Here is a tiny trained network, its code and every weight. The questions are about switching its units off for an input and a class, where a switched-off unit gives its printed mean instead of its output.

import numpy as np


def w(rows, s, z=0):
    codes = np.array(rows[::2]) - 128.0
    scale = np.full(codes.shape[1], s)
    scale[-1] = z or s
    return codes * scale


def f(y):
    return y / 2 * (1 + np.tanh(0.7978845608 * (y + 0.044715 * y**3)))


def log_softmax(a):
    a = a - a.max(-1, keepdims=True)
    return a - np.log(np.exp(a).sum(-1, keepdims=True))


def net(x, mask):
    res = np.array(x, float).reshape(1, 7) / 4 @ E
    y = f(res @ A[0][:, :-1].T + A[0][:, -1])
    res = res + np.where(mask, y, B[0][:, -1]) @ B[0][:, :-1]
    return log_softmax(res[-1] @ U[:, :-1].T + U[:, -1])


A, B = {}, {}
E = w([
[235,155,28,46,140,118,78,89,146,139,164],'x0',
[138,148,164,141,138,129,119,123,151,146,151],'x1',
[95,103,123,100,32,134,83,184,89,213,182],'x2',
[140,174,92,176,252,49,133,188,28,144,188],'x3',
[119,16,118,79,149,48,134,209,185,114,98],'x4',
[44,188,88,90,191,164,161,117,167,207,96],'x5',
[132,116,122,147,127,125,135,121,140,137,140],'x6',
],0.011)
A[0] = w([
[88,109,102,83,59,156,97,187,111,191,162,66],'n1',
[127,197,104,205,99,249,136,47,83,64,175,55],'n2',
[156,80,146,117,32,230,91,80,226,139,33,51],'n3',
[162,52,143,123,185,87,150,153,231,94,92,132],'n4',
[59,163,88,77,175,218,221,115,170,207,80,112],'n5',
[147,168,109,131,198,135,212,68,204,15,60,87],'n6',
[253,81,182,199,40,174,137,149,80,43,107,79],'n7',
[218,146,75,28,131,115,66,60,184,165,179,17],'n8',
[47,105,254,228,97,146,189,170,98,150,59,4],'n9',
],0.008,0.0041)
B[0] = w([
[92,220,198,187,2,112,71,54,154,237,127,193],'n1',
[26,135,100,117,95,140,94,230,226,86,195,225],'n2',
[173,148,135,194,232,77,94,216,58,151,62,251],'n3',
[84,181,130,115,101,181,64,151,195,126,147,210],'n4',
[204,25,176,29,168,165,122,124,108,187,232,225],'n5',
[66,161,174,217,76,93,92,43,124,160,129,225],'n6',
[173,146,201,28,189,154,152,89,165,146,239,219],'n7',
[168,161,66,137,117,202,209,114,155,37,35,213],'n8',
[162,126,52,136,92,202,241,123,102,108,33,243],'n9',
],0.009,0.014)
U = w([
[143,129,63,99,118,168,221,98,155,111,56,91],'0',
[154,60,193,37,172,147,139,102,153,153,186,138],'1',
[70,163,178,171,81,111,90,45,139,169,115,46],'2',
[35,92,105,80,123,110,99,234,226,121,115,254],'3',
[136,171,101,166,254,75,112,222,66,162,110,106],'4',
],0.0094,0.0067)

Each question gives the input, the list of numbers given to net, and the class t.
The units are the neurons (one row each of A and B). Each row of codes is followed by its name. A weight is (code - 128) times the scale printed after its matrix; where a second scale follows, it is the last column's (A, B and U).
mask holds one flag per neuron, in row order. A switched-off neuron (its flag False) gives its mean, the last column of its row in B, instead of its output. The means were averaged over made-up inputs and are rounded, as every weight is.
A unit's drop is (log p(t) with every unit on - log p(t) with that unit switched off) / (log p(t) with every unit on - log p(t) with every unit switched off).
The circuit of an input: a set's keep is (log p(t) with only the set's units on - log p(t) with every unit switched off) / (log p(t) with every unit on - log p(t) with every unit switched off). Starting from all 9 units, units are removed one at a time, each time the one whose removal leaves the highest keep (on an exact tie, the one counted first), for as long as the keep stays at least 0.8.
circuit, biggest first: the units of the circuit, biggest drop first
most important unit: the unit with the biggest drop
top k neurons: the k neurons with the biggest drops, biggest first
drop when u is switched off: that unit's drop, to one decimal
input [5,0,4,-5,0,-3,6], class 0: most important unit => n8
input [-2,2,-4,4,-1,6,-2], class 1: top 2 neurons => [n5 n3]
input [-6,-3,-8,-7,-8,8,5], class 1: top 4 neurons => [n5 n1 n4 n8]
input [8,1,7,1,-6,1,7], class 0: top 2 neurons => [n8 n6]
input [3,2,-5,2,1,4,-6], class 2: top 2 neurons => [n6 n7]
input [4,2,5,1,0,3,-5], class 2: top 2 neurons => [n1 n9]
input [6,2,0,5,-2,2,-3], class 0: top 2 neurons => [n3 n8]
input [-5,3,-1,2,-5,-2,4], class 0: top 4 neurons => [n9 n4 n3 n5]
input [-3,-2,-6,-8,5,3,-2], class 4: top 2 neurons => [n3 n1]
input [-5,8,-5,-5,-8,-6,2], class 3: top 2 neurons => [n2 n5]
input [0,-5,-8,1,7,-6,-4], class 2: top 3 neurons => [n6 n5 n2]
input [-6,-8,-8,-3,8,6,6], class 2: drop when n4 is switched off => 0.1
input [-4,-3,8,3,0,6,7], class 2: drop when n1 is switched off => 1.9
input [-4,7,-1,-8,4,1,4], class 4: drop when n3 is switched off => 1.0
input [-4,6,4,8,8,-6,-6], class 3: circuit, biggest first => [n3]
